Here is a tiny trained network, its code and every weight. The questions are about switching its units off for an input and a class, where a switched-off unit gives its printed mean instead of its output.

import numpy as np


def w(rows, s, z=0):
    codes = np.array(rows[::2]) - 128.0
    scale = np.full(codes.shape[1], s)
    scale[-1] = z or s
    return codes * scale


def f(y):
    return np.maximum(y, 0)


def log_softmax(a):
    a = a - a.max(-1, keepdims=True)
    return a - np.log(np.exp(a).sum(-1, keepdims=True))


def net(x, mask):
    res = np.array(x, float).reshape(1, 5) / 4 @ E
    y = f(res @ A[0][:, :-1].T + A[0][:, -1])
    res = res + np.where(mask, y, B[0][:, -1]) @ B[0][:, :-1]
    return log_softmax(res[-1] @ U[:, :-1].T + U[:, -1])


A, B = {}, {}
E = w([
[197,72,125,47,116,15,227,172],'x0',
[212,194,111,137,109,182,254,41],'x1',
[134,105,163,14,210,221,125,183],'x2',
[19,160,245,118,121,160,141,88],'x3',
[36,46,92,109,122,73,151,37],'x4',
],0.0079)
A[0] = w([
[153,154,145,112,152,148,180,86,217],'neuron 0',
[52,179,162,183,81,170,184,44,160],'neuron 1',
[175,163,90,153,112,196,114,134,207],'neuron 2',
[120,118,169,100,160,208,41,162,158],'neuron 3',
[141,119,120,109,129,75,43,200,253],'neuron 4',
[72,158,200,129,155,124,86,136,241],'neuron 5',
[171,163,130,171,130,156,154,135,165],'neuron 6',
[91,133,156,12,121,105,217,80,138],'neuron 7',
[126,61,134,165,97,40,168,69,232],'neuron 8',
[133,115,73,161,97,78,118,47,189],'neuron 9',
[175,101,153,74,174,88,173,212,200],'neuron 10',
[90,163,184,134,106,95,137,102,134],'neuron 11',
[103,32,181,53,152,51,255,134,181],'neuron 12',
[154,132,140,191,131,232,142,110,178],'neuron 13',
[87,115,129,88,176,158,60,208,164],'neuron 14',
[48,131,131,216,92,82,116,58,228],'neuron 15',
[128,88,66,168,74,38,112,108,131],'neuron 16',
[199,148,108,126,115,212,139,112,176],'neuron 17',
[87,93,159,89,187,216,107,164,176],'neuron 18',
],0.0087,0.0035)
B[0] = w([
[210,175,170,85,113,153,48,54,203],'neuron 0',
[229,53,97,199,51,155,36,73,235],'neuron 1',
[227,229,162,194,186,125,198,155,213],'neuron 2',
[84,122,185,182,188,180,135,141,229],'neuron 3',
[68,101,147,173,159,87,193,226,234],'neuron 4',
[65,84,192,170,108,137,96,118,212],'neuron 5',
[159,188,102,161,97,154,148,133,190],'neuron 6',
[149,120,154,13,94,87,69,55,212],'neuron 7',
[32,137,47,83,112,41,148,56,241],'neuron 8',
[83,117,75,176,190,110,199,33,221],'neuron 9',
[143,128,156,58,24,98,98,195,233],'neuron 10',
[135,71,107,122,88,120,74,117,172],'neuron 11',
[111,154,144,11,107,70,112,103,255],'neuron 12',
[209,105,152,195,190,223,140,67,209],'neuron 13',
[2,90,227,132,236,191,175,206,229],'neuron 14',
[79,66,97,237,80,126,128,59,239],'neuron 15',
[96,138,23,152,207,10,190,157,225],'neuron 16',
[194,210,144,126,165,160,139,125,216],'neuron 17',
[99,112,161,126,184,201,114,123,225],'neuron 18',
],0.0062,0.0097)
U = w([
[156,136,108,131,87,92,152,255,219],'0',
[128,150,125,48,72,87,122,103,135],'1',
[130,106,59,62,161,163,132,115,161],'2',
[132,76,95,159,53,142,87,94,1],'3',
[70,115,165,140,177,166,136,165,182],'4',
[91,135,16,158,154,43,201,104,71],'5',
[206,207,113,151,147,176,153,98,168],'6',
],0.0099,0.00075)

Each question gives the input, the list of numbers given to net, and the class t.
The units are the neurons (one row each of A and B). Each row of codes is followed by its name. A weight is (code - 128) times the scale printed after its matrix; where a second scale follows, it is the last column's (A, B and U).
mask holds one flag per neuron, in row order. A switched-off neuron (its flag False) gives its mean, the last column of its row in B, instead of its output. The means were averaged over made-up inputs and are rounded, as every weight is.
A unit's drop is (log p(t) with every unit on - log p(t) with that unit switched off) / (log p(t) with every unit on - log p(t) with every unit switched off).
The circuit of an input: a set's keep is (log p(t) with only the set's units on - log p(t) with every unit switched off) / (log p(t) with every unit on - log p(t) with every unit switched off). Starting from the 12 units with the biggest drops (on a tie, the unit counted first), units are removed one at a time, each time the one whose removal leaves the highest keep (on an exact tie, the one counted first), for as long as the keep stays at least 0.8.
circuit, biggest first: the units of the circuit, biggest drop first
top k neurons: the k neurons with the biggest drops, biggest first
drop when u is switched off: that unit's drop, to one decimal
input [7,3,8,-8,-5], class 0: circuit, biggest first : (neuron 10)
input [6,-7,1,1,-1], class 0: circuit, biggest first : (neuron 10; neuron 4)
input [6,3,-6,7,-1], class 1: top 2 neurons : (neuron 7; neuron 12)
input [8,2,-3,0,1], class 1: top 3 neurons : (neuron 12; neuron 7; neuron 10)
input [5,1,-5,8,3], class 1: top 3 neurons : (neuron 7; neuron 12; neuron 4)
input [5,-5,1,3,8], class 1: top 2 neurons : (neuron 12; neuron 7)
input [2,-4,3,0,5], class 1: top 3 neurons : (neuron 12; neuron 7; neuron 13)
input [-4,1,2,8,3], class 3: drop when neuron 1 is switched off : 0.3
input [-3,2,2,1,2], class 6: drop when neuron 5 is switched off : 0.0
input [8,2,2,-1,-4], class 1: drop when neuron 12 is switched off : 0.1
input [-3,5,-4,2,7], class 3: drop when neuron 16 is switched off : -0.2
